Look-ups in named tables: a row name and a column name give one cell, copied from the table.

Bem:
,Vato,Zugunid
Teso,78,182
Zel,45,197
Zom,169,198
Tegupa,174,112
Kab,50,226
Bal,69,47
Mefin,144,51
Gobabi,214,132
Mag,100,113
Goruma,105,71
Telivo,150,148
Rit,162,61
Ledat,84,215

Zugunid of Rit = 61
Vato of Zel = 45
Zugunid of Zel = 197
Zugunid of Telivo = 148
Vato of Zom = 169
Zugunid of Bal = 47
Vato of Tegupa = 174
Vato of Gobabi = 214
Vato of Ledat = 84
Vato of Telivo = 150
Zugunid of Gobabi = 132
Vato of Teso = 78
Vato of Rit = 162
Zugunid of Kab = 226
Row with the largest Vato: Gobabi

Table Zav
,Bagize,Rin,Gav,Toko,Dega,Zisubim,Tapezaz,Kis
Bam,-2.265,-6.976,-3.251,-5.912,3.781,5.983,-7.114,-1.772
Befiru,-1.600,-2.036,-2.224,-1.645,0.553,3.659,-1.729,-1.374
Tig,-2.747,-3.449,-1.647,-3.912,2.046,4.272,-3.522,-2.127
Gid,-2.419,-2.866,-0.203,-2.924,4.625,5.687,-2.366,-2.390
Vutigon,3.341,2.963,0.776,0.922,-0.802,-0.516,1.938,3.643
Kekub,-3.025,-6.363,-1.526,-3.749,3.226,4.628,-6.257,-2.044

Tapezaz of Gid is -2.366
Rin of Bam is -6.976
Bagize of Befiru is -1.600
Toko of Tig is -3.912
Toko of Bam is -5.912
Gav of Befiru is -2.224
Dega of Gid is 4.625
Dega of Vutigon is -0.802
Toko of Kekub is -3.749
Toko of Vutigon is 0.922
Bagize of Gid is -2.419
Kis of Kekub is -2.044
Gav of Gid is -0.203
Rin of Tig is -3.449
Rin of Befiru is -2.036
Bagize of Kekub is -3.025
Rin of Gid is -2.866
Bagize of Vutigon is 3.341

Livonir =
,Mov,Gitaden,Dis,Gabusu,Karomeb,Dugon,Gafil,Tus,Rutire
Mariva,215,152,51,9,18,195,91,160,63
Geg,99,68,148,32,113,216,193,228,57
Sud,40,179,250,86,4,241,233,56,184
Kefiko,110,114,237,105,147,56,153,245,236
Muniv,188,115,195,199,122,154,62,130,69
Zizo,244,109,248,187,75,245,15,100,167
Mufad,26,212,143,108,174,71,94,139,61
Sitid,72,144,19,68,172,210,118,172,15
Delupar,243,187,236,150,220,73,79,2,77
Rog,208,233,120,74,77,185,5,201,41
Notiga,25,167,219,26,183,87,241,131,172

Mariva, Dugon -> 195
Zizo, Gitaden -> 109
Delupar, Gitaden -> 187
Geg, Gitaden -> 68
Kefiko, Tus -> 245
Zizo, Rutire -> 167
Which row has the largest Tus? Kefiko

Nor.tsv
	Vofovam	Nune	Robisa	Bupok	Lar
Sikop	722	593	579	487	366
Vosu	223	590	535	480	685
Ripo	369	590	504	405	440
Kugevok	614	132	366	558	642
Valatif	647	815	491	319	411
Rulur	518	527	484	427	652

Ripo, Robisa -> 504
Ripo, Vofovam -> 369
Vosu, Nune -> 590
Ripo, Nune -> 590
Kugevok, Robisa -> 366
Ripo, Bupok -> 405
Vosu, Bupok -> 480
Rulur, Robisa -> 484
Kugevok, Vofovam -> 614
Kugevok, Bupok -> 558
Valatif, Robisa -> 491
Rulur, Lar -> 652
Sikop, Bupok -> 487
Rulur, Nune -> 527
Valatif, Nune -> 815

Pefos.tsv
	Lomigov	Vefevat	Taz
Pokagu	0.396	0.518	0.624
Geker	0.499	0.291	0.404
Vomonid	0.412	0.553	0.518
Lufaz	0.414	0.587	0.659
Lozof	0.582	0.843	0.330
Piz	0.830	0.181	0.715
Dun	0.614	0.654	0.495
Vip	0.727	0.096	0.459
Pudapi	0.581	0.085	0.273

Vomonid, Lomigov: 0.412
Dun, Lomigov: 0.614
Vip, Vefevat: 0.096
Lufaz, Taz: 0.659
Dun, Vefevat: 0.654
Vomonid, Vefevat: 0.553

Table Patik
,Loke,Lisamu,Kulusu
Donov,-45,-83,-56
Zesib,-38,-96,-21
Vek,-42,-67,8
Safugat,-32,23,50
Somuv,-45,-55,-1
Deriko,33,-52,-35
Fof,-59,-62,-13
Zes,13,-29,-82
Merale,-2,-1,23
Suvo,-77,-29,-38

Somuv, Loke => -45
Vek, Lisamu => -67
Donov, Kulusu => -56
Zes, Kulusu => -82
Somuv, Lisamu => -55
Safugat, Loke => -32
Safugat, Kulusu => 50
Fof, Lisamu => -62
Deriko, Lisamu => -52
Zes, Lisamu => -29
Zes, Loke => 13
Deriko, Kulusu => -35
Merale, Lisamu => -1
Vek, Kulusu => 8
Fof, Loke => -59
Vek, Loke => -42
Suvo, Kulusu => -38
Suvo, Loke => -77
Somuv, Kulusu => -1
Donov, Lisamu => -83

Fidor =
	Vem	Zibeven	Tuf
Nibazor	-59169	-5507	-28208
Kif	2610	63763	-10954
Lidu	43478	27912	4161
Dirur	-32352	-1012	-19747
Tepum	4458	87470	-21143
Zuraz	-66934	47141	40789
Zokog	-6613	38366	-15196
Gifo	270	44716	-21259
Gige	30128	20005	1796
Gaz	4445	-9436	17338
Vavizas	63005	3167	-5127

Vavizas, Tuf: -5127
Gifo, Tuf: -21259
Nibazor, Tuf: -28208
Gige, Zibeven: 20005
Kif, Zibeven: 63763
Vavizas, Zibeven: 3167
Dirur, Vem: -32352
Tepum, Zibeven: 87470
Dirur, Zibeven: -1012
Gige, Tuf: 1796
Nibazor, Vem: -59169
Kif, Vem: 2610
Row with the largest Vem: Vavizas

Table Did
,Muteged,Kadim,Bopi,Faru,Vufimo,Lolus,Gogazu,Kap,Kanun
Rim,3783,3045,241,7605,-985,1586,-1744,-5000,-912
Gor,4502,3150,-1170,84,-978,2831,-6748,2019,-1857
Gup,3560,775,32,2549,1126,1615,-1333,-4567,-4661
Dimelon,355,334,107,875,-2294,6585,-3287,1115,-4002
Nuzere,1147,3416,-2010,3639,-199,-2652,-4698,3260,-2910
Fadi,3584,4329,-2053,9016,1556,1362,-4142,-28,-2216
Nor,14,2354,425,4528,-1345,-3490,-3267,2438,-3633
Felatot,4811,2448,1431,952,767,4487,-5983,1100,-3292
Povezo,1910,3641,-471,573,-340,-2211,-5579,3201,-2223
Lub,4508,4130,-930,4781,2271,1769,-4570,31,-2758
Vad,2349,-324,345,720,848,4408,-2062,-1502,-6295
Bevek,2980,1036,1022,1645,-258,-306,-837,-5002,-3634

Nuzere, Kanun -> -2910
Fadi, Gogazu -> -4142
Dimelon, Kanun -> -4002
Nor, Gogazu -> -3267
Nor, Kadim -> 2354
Nuzere, Gogazu -> -4698
Vad, Vufimo -> 848
Gor, Kap -> 2019
Nor, Kap -> 2438
Fadi, Kap -> -28
Lub, Kanun -> -2758
Gor, Vufimo -> -978
Fadi, Muteged -> 3584
Gup, Kanun -> -4661
Vad, Bopi -> 345
Dimelon, Kadim -> 334
Bevek, Kanun -> -3634
Row with the largest Bopi: Felatot

Guzuza.csv
,Dokaba,Zopu,Rizipe,Pezuzod,Diganes
Nimo,183,109,101,195,197
Rozuvon,192,109,74,205,175
Mor,131,52,71,159,126
Kudamuv,200,60,90,180,183
Kel,210,86,94,177,219
Kub,108,84,95,83,109

Nimo, Diganes: 197
Kub, Pezuzod: 83
Rozuvon, Zopu: 109
Kudamuv, Dokaba: 200
Rozuvon, Diganes: 175
Kudamuv, Rizipe: 90
Rozuvon, Rizipe: 74
Mor, Zopu: 52
Rozuvon, Dokaba: 192
Nimo, Dokaba: 183
Rozuvon, Pezuzod: 205
Kel, Pezuzod: 177
Kub, Zopu: 84
Mor, Diganes: 126
Kudamuv, Diganes: 183
Mor, Pezuzod: 159
Nimo, Rizipe: 101
Kub, Diganes: 109
Kub, Dokaba: 108
Nimo, Zopu: 109
Row with the largest Dokaba: Kel

Table Viru
,Sasi,Sil,Bira,Nevadu,Lokoted
Kibo,-12.75,76.54,64.35,45.49,6.59
Pon,42.89,-22.57,-6.65,65.20,15.06
Keta,70.93,-20.93,13.18,3.06,19.28
Binon,35.17,-74.70,-38.19,21.14,12.85
Siti,43.63,22.02,-4.08,39.93,-45.21
Sar,-21.69,33.74,55.36,9.62,44.14
Ruf,1.99,-20.78,30.86,-43.38,3.35

Lokoted of Pon = 15.06
Sil of Sar = 33.74
Nevadu of Ruf = -43.38
Sasi of Binon = 35.17
Sasi of Siti = 43.63
Nevadu of Sar = 9.62
Nevadu of Pon = 65.20
Lokoted of Binon = 12.85
Lokoted of Kibo = 6.59
Which row has the largest Lokoted? Sar

Dazuviv =
,Ligi,Kizak,Nerog,Lasi,Nulop,Bokeva
Vos,4.3,-5.5,-8.1,-1.8,-6.8,-2.1
Nat,-3.2,-5.9,-2.1,-1.8,-1.4,-4.3
Feri,-8.4,3.1,-3.0,-0.5,-0.8,2.1
Budedi,0.4,6.5,1.0,1.7,0.7,-0.3
Mak,-0.7,-9.5,-0.1,-0.7,-4.7,0.3

Feri, Ligi -> -8.4
Vos, Nerog -> -8.1
Budedi, Bokeva -> -0.3
Feri, Nerog -> -3.0
Vos, Lasi -> -1.8
Vos, Ligi -> 4.3
Feri, Kizak -> 3.1
Nat, Nulop -> -1.4

